Table B holds the same points as the rows below and some others, measured another way and shuffled. Each row below is followed by which row of B it is.
B:
0: [ 114  -75   92  129   41 -138  550 -195  197  -19 -331  213 -271 -186
   51  -54  101  -61 -141 -123  120  184  -36  148 -107 -291  -36  424
 -361  301   97  -50]
1: [ 179   56   34 -254 -157  141   -6 -264  235   41  153   90  -18  -26
   14   -3   98  112  163  102  169 -160   44   49   73  -67  -14  -59
   25 -179  100  -42]
2: [  28  -29   84  -81  -16  199  559   76  223  245   44 -139 -217 -111
   21 -432  249  327  360  -44  -10 -264 -168   24 -333    9 -276   12
  -95 -190 -123  -73]
3: [  63  -61  187 -143    4  -18 -127  -83  230  -22   10   -8  -34  179
    4  423   45 -206 -168   -6  150 -130   -3  -12  174  -28  -25  -64
  103    2  144  175]
4: [ 118  -66   27  -57 -210  122  258  -70  121  105  149   77   25 -128
  117 -395  198  398  318  174  -28 -101  -20   91 -182   24  -33 -207
 -110 -228   -1  -84]
5: [ -54 -124  179  -91  -20   64   47  215   65  134  111 -162  -70  107
   99  220   69  -63  -21  -34 -135 -123 -118   75 -202  121  -17 -302
  120 -118   31   97]
6: [ -91 -122  250    1  137  -11  264  191  360   -3 -128  -92 -159  123
    7  279  -54  -46 -192 -133   30  -60  -76   19  -85   17 -291   39
  -95    8  -42  207]
7: [ -85 -114   58   95   28 -216  142  116   84   43 -175  135 -116   -4
   38  232   26 -236 -292 -149  -92  169  -43  124 -151 -171   66   55
 -233  221   76   54]
8: [  50    7   31 -166 -188  107  318   90  168   72    9   66   -6   28
  276  204  163   31  -61  -46 -137  -32  -97  105  -51  -10  -40 -128
  -17 -148   10  -19]
9: [ 132 -106  170    2 -206  -90 -137 -199  -35  -99   83  198  114  135
  227  423   38 -167 -105   80   75  126  145 -109  296 -143  222   13
   12  145  204   87]
10: [ 106 -144  105  185   63 -247  -98  -60 -370  207  -23   42    2  -57
   25  -64   76 -193  -38  -62  -39  122   52  -48   48 -182  168   74
 -207  319  192    5]
11: [  -9 -202   84  113   83 -200   60  367 -234  305  -70  -65   32    3
   36 -149  244  -72 -147  -38 -268  -81 -184  177 -216   52   29 -427
 -165  -13  110   59]
12: [ -11 -159  -19  202  -71 -321  291   36   -7   22 -306  276  -78  -74
  153  109  250 -242 -338  -81 -130  249  -98  198 -147 -232  237   61
 -290  325  154    0]
13: [ 139  -27   94 -226 -184  196  -76 -121   76  105  271  -83   46   33
  121    8  140  145  240  153   20 -209  -19   39  -18  119   45 -307
  203 -254   87    7]
14: [  14 -112  262  -68  147  -89 -518  -32   15   46  152 -145   40  217
 -127  429 -189 -258 -139  -14  137  -91  113 -114  217   35  -33 -127
  106   71  158  256]
15: [  91  -23   43 -101 -226  140  110 -132  103   71  228   67   29  -61
  127 -171   86  274  304  122   11  -57   60  -21  -79  -24    7  -94
  -38 -160    2  -66]
16: [-140  -86   11   -5 -113   47 -121   74  105   59  246  -67   52  -45
   78  -22 -161  199  139   46 -171  117   66   54 -295  127    2 -211
  -33  -86  -89   54]
17: [ -32 -148  121  -47  -50  -53 -230  196  -67  178  190  -75   89  134
    8   69  130  -38   18   69 -116 -167  -48   14  -83   85   74 -448
   63 -131   91  106]
18: [-103  -31  194 -216  -75  349 -275   -1  260   38  529 -324   29   64
   13   73 -377  369  414  103   -5 -111  150 -107 -199  302 -232 -246
  225 -338 -169  130]
19: [  -9 -168  128  121  -47 -218 -220  -51  -13  -41   27  155   67   60
   24  216  -61 -134 -154   46   16  168  123  -10   56 -112  159  -59
 -144  187  146  120]
20: [  51  -98  165  -94 -128  153  526  107  306   27  -30   19 -141  -21
  183  -10  189  199   56   36  -50 -114 -147  172 -243   45 -123 -167
  -41 -213   -9   -3]
21: [  17 -138  160   -6 -121  -29 -875 -224 -254   15  517 -132  275  148
   35  265 -277  -37  202  205   28   86  297 -226  192  140  263 -274
  243   57  148  184]
22: [ 176  108  -60 -318 -194  323 -223 -255    6  294  546 -106   66 -166
 -102 -591   43  494  708  211   80 -318  105  -37 -140   73  -66 -276
   65 -427  -23 -178]
23: [ 158 -130  212  -69  -99   44  484   33  245  -42 -189   81 -104   35
  253  226  249  -10 -197   35   -4  -64 -168  228  -33   14  -32 -150
  -12  -93  140   59]
24: [-135  -70   32    9 -186  -91 -317  -52   66 -117  139   46  158  170
  274  641 -170 -220 -215  -38 -125  292  142 -106  116   12  188    4
  103  200   28  188]
25: [ 136   12  112 -181 -148  223  347 -143  311   43   73  -35  -59   20
  166  -35  200  231  217   54  109 -207  -59  -36   34   21 -186   28
   63 -188  -22   19]
26: [  32 -180  100   96 -112 -259 -206  159 -295  142   39  133  175  169
  157  242  234 -266 -194   19 -156   19   -6  -63  154 -111  263 -290
  -64  131  209   92]
27: [ 134  -16  113 -188   52   84   19  -34   99  253   94 -137  -86   44
 -116 -160  257   31  180   16  125 -390 -114   -5    0    2 -138 -163
   62 -170   89   32]
28: [-130  -81   80  -11  116  -63  514  348  289  170 -252  -39 -244   16
   10   71  198 -100 -226 -229 -138 -105 -258  177 -326  -59 -224  -29
 -195   -4  -59   62]
29: [  87  -34  101 -136 -133   68 -394 -307  -47    5  294  -58   15   25
   80  303 -127 -124  117   79   74   64  145  -26   44   16  238  -55
  213   66  157   40]
30: [ 131  -84  151 -227 -168  169   85   38  179   82  152  -54   21   92
  133   68  261  121   94  165  -10 -293 -129  137  -57  151   -1 -461
  191 -340  109   49]
31: [ -36    5  171 -198  -62  221 -158 -164  372  -66  274 -163  -27  115
   35  299 -231  122  170   29  144  -73  125 -129   31  116 -182   37
  181 -124  -70  163]
32: [  28  -35  125  -77  -86   49 -722 -367  -65  -42  453 -105  147   60
    0  297 -405  -17  205  114  129  152  338 -202  177   59  143   13
  175   99   89  135]
33: [ -28 -152  165   98   84 -159 -368  -18 -175   95  143  -58    3   21
  -66  158 -207 -163  -40  -28  -17  137  136  -38  -40  -41  114  -55
  -78  199  122  109]
34: [-185 -129  152  115  221 -173  375  237  324   49 -311  -41 -282   47
  -59  248    7 -230 -333 -277  -28   54 -147   83 -242 -116 -217  214
 -232  236  -47  167]
35: [ -34  -12  224 -206  190  187 -527   12   51  239  445 -416    3  123
 -245   15 -314  110  322  -18  116 -295  128 -211    9  194 -303 -170
  167 -202  -54  181]
36: [ -54  -58  109  -90  -49  -34 -480   62  -79   90  263 -104  182  203
   92  422 -142 -158  -68  -19  -86    6  113 -150  170   76   44 -211
  124    2   60  183]
37: [ -43  -33  252 -180  113  200  461  126  614  -44 -115 -147 -256   68
   21  277  -96   98 -120 -129   89 -150 -121  129 -165   95 -443   52
  -19 -187 -103  163]
38: [  76 -119  175   43  175 -140 -549 -117 -278  216  198 -194   52   59
 -163   23 -110 -172   73   -1   90  -65  121 -140  135    5   46  -72
   26  175  174  147]
39: [  58   33  131 -109   51  137   74  -96  127  128  142 -110  -90  -41
   -7  -25 -167  133  189  -95   85  -47   91 -103    7  -42 -255  188
 -101  -31  -53   21]
40: [  59 -185  148  197   31 -293  -57  -76 -149   15 -143  132  -19   21
   74  229   52 -292 -258  -44    5  206   42   21   81 -175  204   88
 -168  365  218  101]
41: [ -40  -24  207  -81   46   55  836   85  663 -114 -411   65 -351  105
  168  461  163 -142 -334 -260  113  -50 -206   74  -53 -157 -344  392
 -127   84  -64  132]
42: [-263 -131  210  -61  124   63 -197  345  241   37  164 -319  -17  179
   33  462 -339  -39 -159 -119 -187   22  -15   32 -235  282 -230 -272
  118 -104 -125  285]
43: [  -4 -144   25  246  -35 -401  -21  -63 -204  -24 -247  274    8   -8
  195  426   16 -458 -457 -156 -114  437   66   52   96 -293  325  233
 -270  537  216   61]
44: [-116 -167  107  169  138 -246  123  227   30  139 -150   45 -112    3
  -80    4   37 -134 -194 -144  -88   65  -55   53 -194 -135  -59    3
 -302  190   28   92]
45: [ 110 -128  -14  130 -155 -291 -520 -200 -585  174  169  109  185   16
  163  184  128 -375  -43   39 -121  220  126  -90  166 -167  550  -94
   25  376  304  -11]
46: [  54  -61  126 -102 -100   60  387  -94  355  -85 -147   63 -195    2
  182  321  132  -94 -163  -37   43   23 -118  194 -128  -40   15   53
   35   24   81   44]
47: [  49  -94   93   82   33 -146  472   86  140   90 -277  149 -138  -34
   82   -2  221  -71 -193 -128  -16   18 -118   92  -54 -195 -101  135
 -301  136   62   19]
48: [-105  -30   86  -70   -8   70 -276 -126  204  -65  184 -159    1   28
   87  396 -367  -26  -37  -47  -23  201  137   -1  -72  134  -47   54
  107   78  -43  171]
49: [  84 -118  203    2  125  -52  154   -7   44  150 -115 -142 -152   66
    6   94  206 -168  -69  -81   76 -164 -136    8    2  -21  -75   27
   31  114  122  121]
50: [  67  -88  135   -3   21  -71 -138  -71   16   76   70    8   16   29
  -23   58  -25  -28   -2   19   65  -18   68  -25   67  -50  -17  -44
  -84   49  104   89]
51: [ 187  -57  131  -58 -106   30 -429 -407 -126   45  320  -21   82   -8
   -6    0  -72   34  279  171  191  -11  212 -135  176  -31  173  -13
  106   64  182   32]
52: [  32    8  193 -176  174  230  442   91  345  189  -33 -275 -279  -41
  -42  -83    8  157  124 -155   59 -258 -156   78 -225   87 -442   74
  -25 -176 -101   53]
53: [ -72 -146  153  -45   43  -91 -578   88 -181  190  279 -227   77  206
  -64  286   -1 -260    5   13  -56 -138   15 -105    1  109  158 -348
  234   39  134  192]
54: [-127  -82   64   33   72  -26  101  106  150  127   32  -86 -140  -62
  -53  -56  -83   49   39 -105  -74   39  -23   58 -307  -10 -119   16
 -148   48  -70   49]
55: [ 178   34    2 -145 -170  155 -507 -468 -190  164  539  -49   76 -163
  -86 -333 -155  249  591  203  150  -31  274 -124  -12  -25  177  -45
   71  -69   96 -125]
56: [   8  -94  158   60    2 -115  183  -38   78    0 -132   60 -116   72
  139  352   50 -243 -195 -138   26  111   -8  -49   59 -163   25  225
  -88  259   88   95]
57: [ 160  -10  -11  -75 -191   39  607  -85  343   52 -140  289  -89 -128
   89 -346  381  290  110   77   83 -138 -103  143  -91 -191 -116   14
 -291 -160   26 -118]
58: [ -68  -36  185  -73  167  132  543  145  525   31 -153 -111 -294  -70
  -48   -1 -135  185  -49 -170   43  -60 -102  157 -302   24 -468  152
 -218 -108 -147   85]
59: [-115  -50  197 -170  145   88 -261  175  157  168  204 -320  -57  199
  -95  308 -128 -111    6 -110   -2 -227  -30  -93  -51  152 -215 -183
  175 -112  -35  215]
60: [ -15  -40  127  -43   91    5  643  246  316  126 -281   -3 -218   15
  100   96  184  -30 -205 -223  -60 -101 -213  118 -141  -90 -316  106
 -221  -21  -52   52]
61: [  89  139 -126 -303 -200  253 -242 -188  -46  258  441 -112   79 -122
   60 -198  -30  232  430   59  -69 -115   83   -6 -108   68   23 -172
  110 -250  -27 -137]
62: [ 108 -125  114  160  102 -219  481  -14  111  104 -309  240 -211 -147
  -98 -282  204    1 -103  -81  107   19  -63  122 -107 -312  -94  213
 -477  188  113  -47]
63: [-135 -168  141   71   84  -81  283  309  116  161  -87  -85 -176   24
   -2   12  124  -56  -91 -121 -149  -60 -171  114 -352    0  -88 -145
 -126   21  -23   77]
64: [-130  -83  165 -201  -71  215 -598  181  -54  147  577 -363  171  158
   59  260 -323  126  233   93 -197  -97  108  -65 -156  365  -24 -556
  320 -310  -56  169]
65: [-112 -121   94  160   37 -124  117  -12   96  -13  -69   12 -113  -62
   84  156 -165  -66 -113 -123  -68  284   57   26 -187  -77   -7  217
 -191  276  -21   86]
66: [ 166   35   23 -104  -87   27 -256 -385  -38   30  175   52   21 -113
   48   92 -166  -19   98   39  110  144  187   18  104  -86  121  123
  -24  106  143  -33]
67: [  61 -134   51  232  -10 -370 -307 -161 -307  -31  -69  274  106  -83
  105  303 -250 -305 -337  -63  -69  507  240   47  152 -250  303  166
 -336  465  237   42]
68: [ 161   14   49 -215 -191  254  534 -152  355   62   27   45 -191 -144
  126 -220  265  289  252   85   69 -188 -134  205 -249   -7  -88  -61
    0 -260   11 -126]
69: [-113  -84  154   -8   96  -38  -48   77  142   37   -7 -159  -96  106
   60  414 -133 -208 -182 -159  -47   70  -18  -12  -70   41  -82   58
   45  145    2  188]
70: [  72 -107   58    3  -95  -52  462  170  -48  188 -163   40  -96  -16
  253   33  400 -107 -122  -77 -194  -55 -238  171 -170  -58   82 -149
  -66   22  102  -39]
71: [ -34  -80  110  -37   41   13 -384  -59 -111  191  323 -179  -27   -7
 -130  -58 -153    7  248   16    8  -51  106  -78 -153   36   48 -125
   46   17   41   46]

[ 184  -80 -193 -396  -31 -290  -62 -243  146   31  -36   35   86   83
   75  136  107 -322  192 -203 -116  -21  -12   31    6 -124  142  -54
  -28 -123   77   74]	62
[ -84 -175   51   83  -21  -90   38   80   83  232   -9  154  -29  182
  251   59  -87 -102  124 -474  -60  -97 -137    3   31 -300  -65  -73
  195   55   65    2]	48
[ 156  109   27  183  429   30  246  227 -281 -186  148 -132  148 -175
    6  157 -129   93  -19  197 -208  122   37  175   -5   72 -187   67
  -19  -12  -79   50]	39
[  36  182    1  175  406  222  172  286 -405 -297   79 -168   32 -122
   41  140 -170 -100   89   40 -328  225  -98   60   47    3 -177   99
   43 -209  -80  226]	57
[  16   68  112  286   62  202  -33  110   98  -56 -162  134   13  115
   14 -122 -148  311 -175  229   25 -295   48  -16 -111  -75   23  171
  -47   72  -95 -137]	47
[  85  113  -51  100  330   82  263  258 -446 -244  252 -198  215 -261
  112  252  -90 -170   87   77 -308  258    8   71   52  -21 -291   78
 -106 -247  -20  255]	53
[ 121 -215  -50 -183 -342  -64 -342 -173  446  291 -282  300   64  416
   31  -50  128  -51 -114 -263  -54 -504  -28  -86 -260 -315   81 -180
   32   27  176 -177]	12
[  10  -72   52   54   55   72 -176   59   79   62 -216  244   25  362
   71    8  -81   -5  -43 -452 -191 -206 -113   38  -49 -253  -74 -139
  199   47   88   33]	4
[  66   43   57  133   59  -58  104   76  104  -68   19 -169   21 -188
   25 -128  -32  193  -66  386  -28 -121  106  -37  -54   90  180  212
  -47  -21 -213 -229]	58
[ -73  108  174  241  127  -30  241   81    6  -71  -29 -149 -109 -254
  118  -11 -251   95   85  187  184   19  111 -136  107  113  198  426
  -52   59 -237  -61]	19
[ 128   79  -23  223   55  208   34  126   14  -67  -49   -1  137   73
   42  -53  -34  248 -183  258 -185 -295   -2  102 -174  -69 -100   -8
 -117  -99  -94 -141]	42
[ -27  175   42  278  325  282  112  201 -256 -271   24  123   32   25
   75   25 -232  128    0  166 -103   41  -24   59   76 -101 -148  215
  -49  -66  -73  161]	26
[  46   -4  -82  -12  330   23 -237  185 -149 -202 -249    6   77  361
    1  -54   24    8    4 -512 -503   22 -263  249  -55 -170  -23 -327
  381  -93   38  158]	65
[ 131   94   31   98  343  168 -119  144 -118 -209 -167  127   79  221
 -100   19 -104  117 -116  -60 -284  -72  -50  141  -71  -61 -104  -60
  131   21   15   71]	9
[ -34    0 -214  -75   40 -260   54  -39   33 -206   82 -143  117  -99
  219 -203  111   98  151  197  -75   53  -31  129   96  -97  287  115
  -48 -211 -182   -6]	11
[  43 -156  -37 -181    6 -225  -26  -56   75  101   72  154   94  100
  147  103   23 -230  126 -344 -132    4   -8   -3   81 -229  -25  -53
  104  -15   99   59]	0
[-140  -73  101  110  128 -217  198  136  -34   -1  174  -74  -58 -243
  192  -25 -120  -37  188   49   94  181   38 -106  161  -68  136  302
   99   47 -108   -5]	43
[-172   38   72  133  -89 -114  145  -87  195  -69   48   76 -105 -203
  211 -195 -161  148  129  414  382  -57  162 -207  183  -56  357  571
 -176   31 -221  -98]	6
[ -37   11  240  172   78 -176  218  -52  173   85  -40   65  -97 -175
  108   42 -281  110   65   99  373  -68  213 -149  139   73  206  448
  -58  276 -155 -123]	15
[  95  -78  156  161 -198  107 -196  -92  491  232 -286  349  -34  341
  -26 -185  -76  337 -278   93  109 -617   93  -72 -200 -150  111   51
    4  234  -30 -392]	64
[ 120  151  -10  180 -109  212   25 -110  197  -75 -164  145   97   66
   49  -71 -116  299 -175  470  161 -436  155  -26 -131  -37   73  271
 -374  -36 -129 -150]	34
[ -20   43   32    5  263  -83  127  181 -223 -222  182 -169   36 -256
   61   36  -64 -156  133   78 -212  284   33  -70  146   13   27  201
   89 -142 -100  117]	71
[  29 -124  344  229 -163   92 -254   50  479  260 -322  274  -89  267
 -111 -211 -118  318 -347  -33   58 -559  142 -216 -196  -73  125   81
  187  329  -42 -441]	68
[  60 -128  131  -23    8   31 -123    8  194  243 -167  244 -128  294
   12   98 -113 -171   23 -422 -111 -202  -90  -95  -73 -203  -45  -76
  244  134  122  -72]	22
[ -55  -44   34  -72  258 -293  130  -11  -34  -62   84   27  -47  -46
  168   43 -124 -144  258 -304  -46  233  -21   47  280  -69  144  134
  216   61  -84   97]	5
[ -49   55  114  122   17 -103   51  -32  195 -160   43   50   11 -183
   50 -252  -92  279  -70  490  170 -107  244 -134  131   49  302  445
 -100   64 -250 -211]	20
[ 102   47 -140  -68  194   68    7  197 -286 -270  188 -127  197 -153
    1   70   85 -160   29  261 -363  166  -13    1  -64  -98 -139   38
  -68 -312   39  174]	31
[  35   99  -99  -51  194 -138  109  -50  -44 -250   65  -66   62 -102
  118  -58  -42   19  134  151  -84  102   34   87  168    5  183  191
  -45 -130 -177   52]	33
[   6 -104  -91 -284   35 -339  -56 -214  177   20  -48  168  -58   85
  120   23  -12 -213  272 -173  122   68  -10  -29  129 -170  276  154
   70   45   52   92]	41
[  -3 -217    0 -238 -254 -179 -295 -218  445  186  -97  409  -29  309
   68 -158   81  -86    8 -173   25 -287   40 -160   16 -320  207   34
  118   74   98 -158]	29
[  87    2   39   68   94  -76  182  100  -36    4  105 -152   53 -241
   54  103  -63  -37   40  251    0    8   89  -67  -64   28    9  199
  -97  -29  -59  -53]	59
[ -23   88    2  213  243   37  247  198 -247 -165  129 -112   72 -216
  148   91 -152   44   97  231    3  130   15   30   35  -38  -65  251
 -116  -84  -85  129]	24
[ 154   66  -44  103  247  146  -43  235 -175 -170  -79 -141  144   64
  -49   31   12   62 -113   21 -409  -62  -94  137 -184  -31 -133 -147
   79 -152  -18   24]	50
[ 113  -34   -4   70  213 -140   96  237 -124 -126  179 -236  208 -237
    1  -24   79  101  -82  267 -274   66   72   77  -82   38  -37    9
   43  -80  -86  -98]	52
[-204   -3  132  227   59 -154   65  108   95 -172   72    6  -13 -223
  139 -308 -103  313    0  416  219   18  169 -137  156  -30  321  473
   -2   81 -234 -132]	10
[ -29 -196  -22 -189 -193 -183 -171 -169  317  232 -153  278  -81  271
  149   -1    0 -201  152 -363   85 -190  -68 -123  -11 -311  169   21
  112   57  129  -15]	27
[ 121  144  -11   68  483  154  -54  254 -309 -353  -61  -91   98   97
  -89   24  -67    9  -43 -136 -537  142 -117  189   16   13 -127 -131
  238 -142  -64  148]	55
[ -49 -214   -5 -115 -227 -278  -44 -150  309  152  163  329  111   12
  192 -104   53   11   33  131  206 -167  175 -140   87 -294  125  222
 -100   78   53 -127]	70
[  85   -4    9   95 -124  -83  231 -117  200  128   90   82   52 -182
  149   66 -106  114   21  489  361 -235  198  -93  -64  -52   83  376
 -369   69  -61 -155]	36
